Here is a tiny trained network, its code and every weight. The questions are about switching its units off for an input and a class, where a switched-off unit gives its printed mean instead of its output.

import numpy as np


def w(rows, s, z=0):
    codes = np.array(rows[::2]) - 128.0
    scale = np.full(codes.shape[1], s)
    scale[-1] = z or s
    return codes * scale


def f(y):
    return np.maximum(y, 0)


def log_softmax(a):
    a = a - a.max(-1, keepdims=True)
    return a - np.log(np.exp(a).sum(-1, keepdims=True))


def net(x, mask):
    res = np.array(x, float).reshape(1, 4) / 4 @ E
    y = f(res @ A[0][:, :-1].T + A[0][:, -1])
    res = res + np.where(mask, y, B[0][:, -1]) @ B[0][:, :-1]
    return log_softmax(res[-1] @ U[:, :-1].T + U[:, -1])


A, B = {}, {}
E = w([
[56,117,148],'x0',
[143,252,133],'x1',
[119,89,209],'x2',
[127,127,129],'x3',
],0.011)
A[0] = w([
[151,166,178,64],'N1',
[148,90,185,167],'N2',
[74,196,153,4],'N3',
[230,107,133,28],'N4',
[238,107,226,83],'N5',
[84,72,119,82],'N6',
[231,117,131,101],'N7',
[116,84,134,138],'N8',
[8,139,130,46],'N9',
[142,76,115,70],'N10',
[108,106,133,74],'N11',
[127,147,145,91],'N12',
[173,124,126,46],'N13',
[164,35,60,48],'N14',
[173,77,118,55],'N15',
[189,120,31,124],'N16',
[72,122,43,117],'N17',
[193,174,171,101],'N18',
[125,157,132,16],'N19',
[117,182,155,69],'N20',
],0.014,0.0041)
B[0] = w([
[122,171,110,179],'N1',
[127,138,165,234],'N2',
[126,198,97,191],'N3',
[212,137,75,186],'N4',
[137,165,164,228],'N5',
[135,178,97,231],'N6',
[166,105,75,208],'N7',
[102,131,122,216],'N8',
[254,168,86,210],'N9',
[128,174,107,197],'N10',
[145,166,110,163],'N11',
[138,140,121,148],'N12',
[179,160,109,146],'N13',
[109,188,109,254],'N14',
[119,175,101,188],'N15',
[124,169,186,236],'N16',
[149,145,176,195],'N17',
[90,150,112,217],'N18',
[126,181,112,145],'N19',
[118,140,124,192],'N20',
],0.027,0.0068)
U = w([
[70,160,83,92],'0',
[207,103,94,150],'1',
[156,165,253,55],'2',
[125,144,157,251],'3',
[120,127,160,163],'4',
[90,66,124,86],'5',
[151,65,124,82],'6',
],0.013,0.012)

Each question gives the input, the list of numbers given to net, and the class t.
The units are the neurons (one row each of A and B). Each row of codes is followed by its name. A weight is (code - 128) times the scale printed after its matrix; where a second scale follows, it is the last column's (A, B and U).
mask holds one flag per neuron, in row order. A switched-off neuron (its flag False) gives its mean, the last column of its row in B, instead of its output. The means were averaged over made-up inputs and are rounded, as every weight is.
A unit's drop is (log p(t) with every unit on - log p(t) with that unit switched off) / (log p(t) with every unit on - log p(t) with every unit switched off).
The circuit of an input: a set's keep is (log p(t) with only the set's units on - log p(t) with every unit switched off) / (log p(t) with every unit on - log p(t) with every unit switched off). Starting from the 12 units with the biggest drops (on a tie, the unit counted first), units are removed one at a time, each time the one whose removal leaves the highest keep (on an exact tie, the one counted first), for as long as the keep stays at least 0.8.
units of the circuit, in order: the units of the circuit, biggest drop first
unit that matters most: the unit with the biggest drop
top k neurons: the k neurons with the biggest drops, biggest first
drop when u is switched off: that unit's drop, to one decimal
input [0,-6,6,0], class 0: top 2 neurons => (N16; N6)
input [-4,7,4,-4], class 0: units of the circuit, in order => (N18)
input [-7,4,5,2], class 1: top 2 neurons => (N7; N4)
input [1,-3,-5,-5], class 2: units of the circuit, in order => (N17; N16)
input [4,2,-2,3], class 1: top 2 neurons => (N16; N9)
input [8,2,-5,-4], class 1: top 2 neurons => (N9; N16)
input [0,-2,3,-1], class 4: top 3 neurons => (N16; N17; N9)
input [7,1,-8,-8], class 2: top 3 neurons => (N17; N7; N4)
input [7,-1,-8,-7], class 2: top 2 neurons => (N17; N7)
input [2,-2,-8,-8], class 2: top 2 neurons => (N17; N16)
input [0,-7,6,-1], class 0: drop when N15 is switched off => 0.2
input [-5,0,2,-5], class 1: drop when N14 is switched off => 0.1
input [-3,6,0,-5], class 0: drop when N18 is switched off => 0.3
input [6,8,6,5], class 0: unit that matters most => N3
